Below are the code and all the weights of a small trained network. Each question names an input and a class and asks about switching units off, where a switched-off unit gives its printed mean instead of its output.

import numpy as np


def w(rows, s, z=0):
    codes = np.array(rows[::2]) - 128.0
    scale = np.full(codes.shape[1], s)
    scale[-1] = z or s
    return codes * scale


def f(y):
    return y / 2 * (1 + np.tanh(0.7978845608 * (y + 0.044715 * y**3)))


def log_softmax(a):
    a = a - a.max(-1, keepdims=True)
    return a - np.log(np.exp(a).sum(-1, keepdims=True))


def net(x, mask):
    res = np.array(x, float).reshape(1, 6) / 4 @ E
    y = f(res @ A[0][:, :-1].T + A[0][:, -1])
    res = res + np.where(mask, y, B[0][:, -1]) @ B[0][:, :-1]
    return log_softmax(res[-1] @ U[:, :-1].T + U[:, -1])


A, B = {}, {}
E = w([
[128,127,128],'x0',
[184,73,216],'x1',
[58,51,117],'x2',
[126,127,128],'x3',
[215,84,3],'x4',
[127,129,128],'x5',
],0.0059)
A[0] = w([
[215,255,133,122],'neuron 1',
[82,110,227,81],'neuron 2',
[21,44,73,64],'neuron 3',
[77,24,117,81],'neuron 4',
[176,142,155,110],'neuron 5',
[192,57,188,58],'neuron 6',
[174,62,69,91],'neuron 7',
[190,183,106,114],'neuron 8',
[31,225,33,85],'neuron 9',
[155,83,183,110],'neuron 10',
[167,94,106,112],'neuron 11',
[190,244,185,104],'neuron 12',
[66,102,209,154],'neuron 13',
[180,82,83,106],'neuron 14',
[139,224,88,53],'neuron 15',
[57,61,106,103],'neuron 16',
[63,200,178,162],'neuron 17',
[166,180,129,86],'neuron 18',
[134,123,123,255],'neuron 19',
[118,138,124,115],'neuron 20',
[73,155,81,60],'neuron 21',
[157,125,69,57],'neuron 22',
[141,61,159,100],'neuron 23',
[117,166,82,49],'neuron 24',
[207,92,89,92],'neuron 25',
[83,104,109,69],'neuron 26',
[75,133,19,120],'neuron 27',
[210,188,137,84],'neuron 28',
[222,55,203,83],'neuron 29',
[150,166,131,63],'neuron 30',
[158,85,184,85],'neuron 31',
],0.0089,0.0054)
B[0] = w([
[61,53,128,221],'neuron 1',
[125,198,106,182],'neuron 2',
[70,86,148,150],'neuron 3',
[55,108,149,139],'neuron 4',
[116,126,144,139],'neuron 5',
[150,149,193,150],'neuron 6',
[108,255,92,169],'neuron 7',
[108,122,122,165],'neuron 8',
[200,128,227,201],'neuron 9',
[138,129,152,151],'neuron 10',
[119,172,111,142],'neuron 11',
[81,128,117,197],'neuron 12',
[132,159,79,214],'neuron 13',
[125,209,95,165],'neuron 14',
[95,127,183,137],'neuron 15',
[79,98,144,139],'neuron 16',
[157,240,54,222],'neuron 17',
[96,134,149,127],'neuron 18',
[172,47,87,255],'neuron 19',
[130,134,133,120],'neuron 20',
[125,153,176,119],'neuron 21',
[114,203,145,130],'neuron 22',
[114,124,156,135],'neuron 23',
[120,155,179,112],'neuron 24',
[116,222,96,172],'neuron 25',
[98,142,165,106],'neuron 26',
[166,154,132,189],'neuron 27',
[83,122,145,155],'neuron 28',
[174,128,182,191],'neuron 29',
[107,142,156,107],'neuron 30',
[137,139,160,138],'neuron 31',
],0.021,0.0041)
U = w([
[120,191,95,44],'0',
[149,119,108,237],'1',
[173,156,229,112],'2',
[145,111,94,204],'3',
[1,121,149,113],'4',
[160,107,86,145],'5',
[144,83,125,1],'6',
],0.012,0.0095)

Each question gives the input, the list of numbers given to net, and the class t.
The units are the neurons (one row each of A and B). Each row of codes is followed by its name. A weight is (code - 128) times the scale printed after its matrix; where a second scale follows, it is the last column's (A, B and U).
mask holds one flag per neuron, in row order. A switched-off neuron (its flag False) gives its mean, the last column of its row in B, instead of its output. The means were averaged over made-up inputs and are rounded, as every weight is.
A unit's drop is (log p(t) with every unit on - log p(t) with that unit switched off) / (log p(t) with every unit on - log p(t) with every unit switched off).
The circuit of an input: a set's keep is (log p(t) with only the set's units on - log p(t) with every unit switched off) / (log p(t) with every unit on - log p(t) with every unit switched off). Starting from the 12 units with the biggest drops (on a tie, the unit counted first), units are removed one at a time, each time the one whose removal leaves the highest keep (on an exact tie, the one counted first), for as long as the keep stays at least 0.8.
circuit, biggest first: the units of the circuit, biggest drop first
top k neurons: the k neurons with the biggest drops, biggest first
drop when u is switched off: that unit's drop, to one decimal
input [2,-2,-7,7,0,-6], class 4: circuit, biggest first => [neuron 1; neuron 12; neuron 28]
input [4,0,8,-4,-8,-7], class 0: circuit, biggest first => [neuron 17]
input [4,-1,1,6,-7,4], class 0: top 2 neurons => [neuron 17; neuron 2]
input [-3,7,0,0,-7,-6], class 0: circuit, biggest first => [neuron 2; neuron 17]
input [1,1,-1,4,6,5], class 0: top 2 neurons => [neuron 7; neuron 25]
input [4,5,-2,1,8,-3], class 0: top 2 neurons => [neuron 7; neuron 25]
input [6,4,-8,3,3,6], class 4: circuit, biggest first => [neuron 1; neuron 28; neuron 12]
input [3,2,7,3,1,-5], class 4: circuit, biggest first => [neuron 4; neuron 3]
input [0,-1,-8,-4,8,0], class 0: top 2 neurons => [neuron 25; neuron 7]
input [-4,-6,8,1,6,-7], class 4: top 2 neurons => [neuron 3; neuron 4]
input [-1,-8,8,4,0,-5], class 2: top 2 neurons => [neuron 9; neuron 27]
input [-1,3,-8,-3,-2,3], class 4: circuit, biggest first => [neuron 1; neuron 12]
input [4,-5,-8,5,0,4], class 4: circuit, biggest first => [neuron 1; neuron 15]
input [1,8,-5,-4,7,-7], class 2: circuit, biggest first => [neuron 29]
input [4,1,-7,0,0,1], class 4: circuit, biggest first => [neuron 1; neuron 12; neuron 28]
input [-2,-1,8,0,2,-7], class 4: top 3 neurons => [neuron 3; neuron 4; neuron 16]
input [3,-3,-3,3,7,-3], class 0: circuit, biggest first => [neuron 7; neuron 25]
input [6,-6,-8,5,-2,-2], class 4: top 3 neurons => [neuron 1; neuron 12; neuron 15]
input [0,8,-3,3,-1,-2], class 2: top 2 neurons => [neuron 29; neuron 6]
input [8,-8,5,7,-5,5], class 2: top neuron => [neuron 9]
input [-2,2,-1,6,-8,-7], class 0: top 2 neurons => [neuron 17; neuron 2]
input [0,8,-5,-4,0,-4], class 2: top 2 neurons => [neuron 29; neuron 6]
input [-5,0,0,7,-8,-3], class 0: top 2 neurons => [neuron 17; neuron 2]
input [4,0,8,6,5,-4], class 4: drop when neuron 17 is switched off => 0.1
input [-4,-8,-5,5,7,3], class 2: drop when neuron 9 is switched off => 0.7
